Here is a tiny trained network, its code and every weight. The questions are about switching its units off for an input and a class, where a switched-off unit gives its printed mean instead of its output.

import numpy as np


def w(rows, s, z=0):
    codes = np.array(rows[::2]) - 128.0
    scale = np.full(codes.shape[1], s)
    scale[-1] = z or s
    return codes * scale


def f(y):
    return y / 2 * (1 + np.tanh(0.7978845608 * (y + 0.044715 * y**3)))


def log_softmax(a):
    a = a - a.max(-1, keepdims=True)
    return a - np.log(np.exp(a).sum(-1, keepdims=True))


def net(x, mask):
    res = np.array(x, float).reshape(1, 4) / 4 @ E
    y = f(res @ A[0][:, :-1].T + A[0][:, -1])
    res = res + np.where(mask, y, B[0][:, -1]) @ B[0][:, :-1]
    return log_softmax(res[-1] @ U[:, :-1].T + U[:, -1])


A, B = {}, {}
E = w([
[255,215,161],'x0',
[166,25,233],'x1',
[128,125,128],'x2',
[198,55,28],'x3',
],0.008)
A[0] = w([
[155,60,181,68],'n0',
[148,109,91,44],'n1',
[63,174,55,88],'n2',
[163,108,89,98],'n3',
[73,90,120,87],'n4',
[198,99,63,81],'n5',
[146,60,63,89],'n6',
[77,111,109,105],'n7',
[62,59,122,67],'n8',
[127,58,194,89],'n9',
[79,172,191,46],'n10',
[9,96,149,95],'n11',
[150,84,177,53],'n12',
[161,87,103,71],'n13',
[194,124,173,41],'n14',
[115,174,88,61],'n15',
[120,179,85,50],'n16',
[101,164,163,141],'n17',
[173,81,72,69],'n18',
[9,112,68,88],'n19',
[122,77,221,83],'n20',
[138,64,181,77],'n21',
[77,104,99,124],'n22',
[118,96,83,67],'n23',
[213,250,112,152],'n24',
[80,167,183,83],'n25',
[191,175,125,49],'n26',
[84,180,79,67],'n27',
[82,94,111,76],'n28',
[194,162,144,20],'n29',
[182,87,71,80],'n30',
[192,168,143,2],'n31',
[111,179,82,54],'n32',
[132,131,132,162],'n33',
[61,83,73,101],'n34',
[95,185,83,59],'n35',
],0.012,0.0079)
B[0] = w([
[163,176,66,163],'n0',
[108,231,163,123],'n1',
[154,145,78,177],'n2',
[84,153,157,140],'n3',
[198,144,184,157],'n4',
[61,188,179,164],'n5',
[115,184,184,165],'n6',
[183,112,146,151],'n7',
[201,153,168,175],'n8',
[167,198,55,180],'n9',
[65,254,173,165],'n10',
[182,116,178,213],'n11',
[159,165,90,144],'n12',
[114,167,136,133],'n13',
[181,121,116,149],'n14',
[157,161,80,137],'n15',
[172,178,79,138],'n16',
[85,124,145,171],'n17',
[46,232,184,152],'n18',
[184,110,177,205],'n19',
[127,178,75,191],'n20',
[178,190,44,163],'n21',
[156,115,152,163],'n22',
[136,159,154,134],'n23',
[189,69,189,254],'n24',
[36,204,165,171],'n25',
[218,125,165,154],'n26',
[138,146,74,153],'n27',
[180,141,172,145],'n28',
[188,125,160,144],'n29',
[40,203,179,156],'n30',
[196,135,171,141],'n31',
[156,165,77,141],'n32',
[121,103,120,146],'n33',
[172,132,171,180],'n34',
[155,170,61,149],'n35',
],0.0084,0.0096)
U = w([
[187,104,183,66],'0',
[150,159,52,128],'1',
[71,167,180,101],'2',
[131,104,134,249],'3',
[83,5,114,172],'4',
[92,71,97,51],'5',
[80,76,90,47],'6',
],0.015,0.021)

Each question gives the input, the list of numbers given to net, and the class t.
The units are the neurons (one row each of A and B). Each row of codes is followed by its name. A weight is (code - 128) times the scale printed after its matrix; where a second scale follows, it is the last column's (A, B and U).
mask holds one flag per neuron, in row order. A switched-off neuron (its flag False) gives its mean, the last column of its row in B, instead of its output. The means were averaged over made-up inputs and are rounded, as every weight is.
A unit's drop is (log p(t) with every unit on - log p(t) with that unit switched off) / (log p(t) with every unit on - log p(t) with every unit switched off).
The circuit of an input: a set's keep is (log p(t) with only the set's units on - log p(t) with every unit switched off) / (log p(t) with every unit on - log p(t) with every unit switched off). Starting from the 12 units with the biggest drops (on a tie, the unit counted first), units are removed one at a time, each time the one whose removal leaves the highest keep (on an exact tie, the one counted first), for as long as the keep stays at least 0.8.
circuit, biggest first: the units of the circuit, biggest drop first
k most important neurons: the k neurons with the biggest drops, biggest first
drop of u: that unit's drop, to one decimal
input [-8,8,-1,-5], class 0: circuit, biggest first : [n11]
input [0,-7,-3,8], class 2: circuit, biggest first : [n5, n30]
input [-6,-6,-3,6], class 0: circuit, biggest first : [n19, n34]
input [-4,5,-1,-5], class 1: circuit, biggest first : [n9, n20, n21]
input [-7,-5,-6,-4], class 0: circuit, biggest first : [n19, n11]
input [6,6,5,-7], class 2: 2 most important neurons : [n10, n25]
input [-5,7,5,-7], class 1: 3 most important neurons : [n9, n21, n20]
input [-7,7,-8,8], class 2: 3 most important neurons : [n18, n30, n6]
input [-3,-8,4,-7], class 1: 2 most important neurons : [n2, n35]
input [8,-8,7,-8], class 0: 3 most important neurons : [n24, n26, n31]
input [-7,-6,3,5], class 0: 2 most important neurons : [n19, n34]
input [-7,7,1,-1], class 0: 2 most important neurons : [n11, n8]
input [-5,-8,-7,-8], class 1: 3 most important neurons : [n2, n35, n27]
input [8,-5,-2,-2], class 0: circuit, biggest first : [n24]
input [2,-2,-3,6], class 2: drop of n30 : 0.1
input [-4,7,5,-6], class 1: drop of n9 : 0.2
input [-2,1,1,-3], class 4: drop of n6 : 0.1
input [-8,8,1,7], class 0: drop of n0 : -0.1
